Here is a tiny trained network, its code and every weight. The questions are about switching its units off for an input and a class, where a switched-off unit gives its printed mean instead of its output.

import numpy as np


def w(rows, s, z=0):
    codes = np.array(rows[::2]) - 128.0
    scale = np.full(codes.shape[1], s)
    scale[-1] = z or s
    return codes * scale


def norm(h):
    return h / np.sqrt((h * h).mean(-1, keepdims=True) + 1e-5)


def f(y):
    return np.maximum(y, 0)


def log_softmax(a):
    a = a - a.max(-1, keepdims=True)
    return a - np.log(np.exp(a).sum(-1, keepdims=True))


def net(x, mask):
    res = np.array(x, float).reshape(1, 7) / 4 @ E
    u = 0
    for l in range(3):
        y = f(norm(res) @ A[l][:, :-1].T + A[l][:, -1])
        res = res + np.where(mask[u : u + 6], y, B[l][:, -1]) @ B[l][:, :-1]
        u += 6
    return log_softmax(norm(res)[-1] @ U[:, :-1].T + U[:, -1])


A, B = {}, {}
E = w([
[213,126,200,82,170,154],'x0',
[81,134,149,92,254,113],'x1',
[131,149,229,166,130,80],'x2',
[79,14,198,58,131,151],'x3',
[158,54,84,145,231,125],'x4',
[105,200,123,59,126,122],'x5',
[231,127,150,132,73,61],'x6',
],0.0093)
A[0] = w([
[85,246,134,158,189,88,35],'0.n1',
[184,142,162,98,171,207,27],'0.n2',
[66,167,173,121,48,133,2],'0.n3',
[118,149,212,196,142,1,188],'0.n4',
[82,61,151,166,159,244,39],'0.n5',
[35,106,85,99,164,149,6],'0.n6',
],0.0083,0.0014)
B[0] = w([
[56,112,128,126,133,193,238],'0.n1',
[123,88,234,198,101,115,191],'0.n2',
[255,164,95,153,131,98,224],'0.n3',
[181,112,118,207,89,46,254],'0.n4',
[18,97,93,65,106,134,250],'0.n5',
[82,77,106,99,148,124,249],'0.n6',
],0.0092,0.004)
A[1] = w([
[121,91,81,188,143,152,148],'1.n1',
[162,135,164,159,199,71,96],'1.n2',
[107,144,181,44,146,74,192],'1.n3',
[129,98,67,127,252,169,173],'1.n4',
[51,109,134,157,148,111,4],'1.n5',
[132,97,98,157,195,84,86],'1.n6',
],0.011,0.0047)
B[1] = w([
[86,99,146,116,99,74,207],'1.n1',
[127,166,163,165,8,90,182],'1.n2',
[175,121,108,153,151,63,203],'1.n3',
[86,166,213,130,65,124,255],'1.n4',
[104,120,94,73,95,123,175],'1.n5',
[102,176,159,127,97,128,180],'1.n6',
],0.012,0.0064)
A[2] = w([
[65,206,107,176,40,153,253],'2.n1',
[179,136,235,93,168,100,85],'2.n2',
[194,195,113,204,126,149,93],'2.n3',
[90,123,128,156,144,23,141],'2.n4',
[81,253,103,102,176,93,6],'2.n5',
[119,155,98,62,95,130,51],'2.n6',
],0.011,0.0012)
B[2] = w([
[209,151,162,118,150,117,254],'2.n1',
[140,126,128,183,193,68,176],'2.n2',
[12,96,191,70,102,145,186],'2.n3',
[140,147,43,129,93,98,206],'2.n4',
[143,152,105,70,167,246,174],'2.n5',
[153,137,115,172,98,117,160],'2.n6',
],0.011,0.0099)
U = w([
[134,92,51,117,102,117,112],'0',
[154,59,148,114,204,141,68],'1',
[1,94,91,91,123,172,155],'2',
[145,219,142,89,114,244,126],'3',
[126,134,78,176,184,175,2],'4',
[154,164,157,188,91,55,195],'5',
[142,195,68,121,179,136,52],'6',
],0.018,0.0069)

Each question gives the input, the list of numbers given to net, and the class t.
The units are the neurons (one row each of A and B). Each row of codes is followed by its name. A weight is (code - 128) times the scale printed after its matrix; where a second scale follows, it is the last column's (A, B and U).
mask holds one flag per neuron, layer by layer. A switched-off neuron (its flag False) gives its mean, the last column of its row in B, instead of its output. The means were averaged over made-up inputs and are rounded, as every weight is.
A unit's drop is (log p(t) with every unit on - log p(t) with that unit switched off) / (log p(t) with every unit on - log p(t) with every unit switched off).
The circuit of an input: a set's keep is (log p(t) with only the set's units on - log p(t) with every unit switched off) / (log p(t) with every unit on - log p(t) with every unit switched off). Starting from the 12 units with the biggest drops (on a tie, the unit counted first), units are removed one at a time, each time the one whose removal leaves the highest keep (on an exact tie, the one counted first), for as long as the keep stays at least 0.8.
units of the circuit, in order: the units of the circuit, biggest drop first
k most important neurons: the k neurons with the biggest drops, biggest first
k most important neurons of layer l: the k neurons of layer l with the biggest drops, biggest first
drop when u is switched off: that unit's drop, to one decimal
input [-3,-5,8,-4,6,6,-8], class 2: units of the circuit, in order -> (0.n1)
input [5,-8,-3,-4,-1,3,0], class 3: 3 most important neurons of layer 2 -> (2.n3, 2.n2, 2.n4)
input [-4,-7,-8,1,7,-4,1], class 2: units of the circuit, in order -> (0.n3, 0.n4)
input [8,4,-7,5,2,-5,-2], class 2: 2 most important neurons of layer 0 -> (0.n5, 0.n3)
input [-1,-2,3,8,-7,8,-4], class 5: units of the circuit, in order -> (1.n3, 0.n3)
input [-7,6,-4,8,-5,3,7], class 0: 2 most important neurons -> (1.n4, 2.n1)
input [-2,5,-8,0,7,3,5], class 5: 2 most important neurons of layer 1 -> (1.n4, 1.n1)
input [-5,8,-2,-2,-6,1,6], class 6: 2 most important neurons of layer 2 -> (2.n4, 2.n5)
input [7,6,-2,-8,2,4,0], class 3: 3 most important neurons -> (2.n5, 0.n1, 0.n4)
input [-1,4,-8,-4,4,5,-4], class 3: 3 most important neurons of layer 2 -> (2.n5, 2.n1, 2.n3)
input [5,6,5,-6,-2,1,-6], class 3: 2 most important neurons of layer 0 -> (0.n1, 0.n3)
input [4,1,2,-7,-4,3,4], class 3: 3 most important neurons of layer 1 -> (1.n1, 1.n3, 1.n4)
input [-7,-2,-7,-8,-5,-6,-6], class 3: 2 most important neurons -> (2.n1, 0.n4)
input [2,7,-3,-4,8,8,-6], class 3: units of the circuit, in order -> (2.n5)
input [-5,0,7,-6,-8,2,-4], class 3: 2 most important neurons -> (2.n5, 0.n1)
input [-5,6,-1,-7,-8,-4,-2], class 3: 2 most important neurons of layer 2 -> (2.n5, 2.n1)
input [-1,3,4,-6,8,-3,-7], class 2: 2 most important neurons of layer 1 -> (1.n1, 1.n5)
input [1,-1,7,4,6,-8,-8], class 2: drop when 0.n5 is switched off -> 0.4
input [2,0,0,0,-3,-8,-4], class 2: drop when 0.n5 is switched off -> 0.1
input [-2,-5,-7,-7,1,6,-8], class 3: most important neuron -> (2.n1)
input [-1,7,2,-8,-1,4,-7], class 3: drop when 2.n5 is switched off -> 0.2
